Below is a small trained network, with its code and all its weights. Each question gives an input and a class and asks what happens when units are switched off, that is, made to give their printed mean instead of their output.

import numpy as np


def w(rows, s, z=0):
    codes = np.array(rows[::2]) - 128.0
    scale = np.full(codes.shape[1], s)
    scale[-1] = z or s
    return codes * scale


def f(y):
    return y / 2 * (1 + np.tanh(0.7978845608 * (y + 0.044715 * y**3)))


def log_softmax(a):
    a = a - a.max(-1, keepdims=True)
    return a - np.log(np.exp(a).sum(-1, keepdims=True))


def net(x, mask):
    res = np.array(x, float).reshape(1, 7) / 4 @ E
    y = f(res @ A[0][:, :-1].T + A[0][:, -1])
    res = res + np.where(mask, y, B[0][:, -1]) @ B[0][:, :-1]
    return log_softmax(res[-1] @ U[:, :-1].T + U[:, -1])


A, B = {}, {}
E = w([
[136,161,87,74,153,106,206],'x0',
[65,81,103,93,229,151,43],'x1',
[105,166,156,92,80,24,151],'x2',
[73,144,116,142,110,220,129],'x3',
[69,108,35,96,101,176,126],'x4',
[154,247,136,153,59,124,78],'x5',
[129,158,135,80,189,141,159],'x6',
],0.011)
A[0] = w([
[159,178,109,54,208,110,163,95],'N0',
[156,134,138,94,105,137,131,6],'N1',
[119,101,162,152,208,147,54,197],'N2',
[202,171,154,170,90,47,140,71],'N3',
[137,116,129,107,120,123,118,161],'N4',
[176,106,127,167,174,149,140,3],'N5',
[93,167,125,105,123,154,188,19],'N6',
[100,134,55,151,82,75,88,152],'N7',
[116,164,89,90,163,102,86,24],'N8',
[103,73,159,178,123,76,95,7],'N9',
[170,157,190,141,94,80,151,69],'N10',
[135,39,139,164,69,136,105,144],'N11',
[131,167,81,126,91,143,254,39],'N12',
[124,114,120,159,71,143,142,62],'N13',
[159,81,106,90,186,46,175,48],'N14',
[120,146,114,124,82,222,197,140],'N15',
[127,145,189,154,147,96,168,82],'N16',
[219,163,232,170,72,77,179,164],'N17',
[208,129,122,192,148,220,75,106],'N18',
[143,150,138,131,140,94,186,69],'N19',
[177,169,87,123,31,186,245,153],'N20',
[97,189,129,195,13,222,43,181],'N21',
],0.011,0.0044)
B[0] = w([
[96,198,131,148,151,99,127,179],'N0',
[97,112,165,113,124,102,117,125],'N1',
[109,103,132,163,185,141,158,202],'N2',
[134,104,89,84,64,159,118,214],'N3',
[156,143,107,147,122,109,160,135],'N4',
[144,114,146,143,101,159,128,140],'N5',
[124,114,158,116,154,116,152,145],'N6',
[124,120,109,103,101,134,143,172],'N7',
[127,143,134,117,103,104,91,146],'N8',
[88,132,121,124,150,132,118,153],'N9',
[141,106,103,93,88,138,98,191],'N10',
[108,120,131,194,169,95,108,169],'N11',
[107,173,153,166,156,148,132,187],'N12',
[98,158,144,124,150,106,92,150],'N13',
[73,163,118,120,173,86,83,187],'N14',
[133,134,135,169,145,82,140,183],'N15',
[108,104,108,101,106,118,120,159],'N16',
[154,80,99,32,10,132,114,251],'N17',
[132,70,204,204,172,199,194,190],'N18',
[112,123,95,114,127,108,106,158],'N19',
[100,196,132,156,188,84,95,223],'N20',
[41,212,91,117,135,45,65,253],'N21',
],0.011,0.017)
U = w([
[103,127,86,78,31,102,123,53],'0',
[185,1,178,182,155,221,217,47],'1',
[76,140,119,190,221,104,133,254],'2',
],0.0087,0.0033)

Each question gives the input, the list of numbers given to net, and the class t.
The units are the neurons (one row each of A and B). Each row of codes is followed by its name. A weight is (code - 128) times the scale printed after its matrix; where a second scale follows, it is the last column's (A, B and U).
mask holds one flag per neuron, in row order. A switched-off neuron (its flag False) gives its mean, the last column of its row in B, instead of its output. The means were averaged over made-up inputs and are rounded, as every weight is.
A unit's drop is (log p(t) with every unit on - log p(t) with that unit switched off) / (log p(t) with every unit on - log p(t) with every unit switched off).
The circuit of an input: a set's keep is (log p(t) with only the set's units on - log p(t) with every unit switched off) / (log p(t) with every unit on - log p(t) with every unit switched off). Starting from the 12 units with the biggest drops (on a tie, the unit counted first), units are removed one at a time, each time the one whose removal leaves the highest keep (on an exact tie, the one counted first), for as long as the keep stays at least 0.8.
circuit, biggest first: the units of the circuit, biggest drop first
top k neurons: the k neurons with the biggest drops, biggest first
drop of u: that unit's drop, to one decimal
input [-6,6,-1,1,-4,-3,-3], class 1: circuit, biggest first => (N21 N20)
input [6,-3,8,3,4,-2,-8], class 2: circuit, biggest first => (N20)
input [4,4,0,4,5,3,1], class 2: top 3 neurons => (N17 N3 N10)
input [-5,3,-5,-4,-7,-8,2], class 1: top 2 neurons => (N21 N20)
input [2,3,4,-3,-4,-2,1], class 0: top 2 neurons => (N20 N18)
input [6,0,-8,7,3,-6,4], class 1: top 3 neurons => (N21 N14 N18)
input [2,-2,0,3,0,1,-8], class 2: top 2 neurons => (N17 N20)
input [0,1,7,0,5,3,5], class 2: top 3 neurons => (N17 N3 N10)
input [-6,2,-7,-7,-4,-5,-6], class 1: drop of N21 => 0.2
input [5,2,7,4,5,3,-4], class 2: drop of N1 => 0.0
input [8,-2,-4,-5,-7,-5,5], class 0: drop of N18 => 0.1
input [1,2,-6,0,-6,4,7], class 1: drop of N21 => 0.2
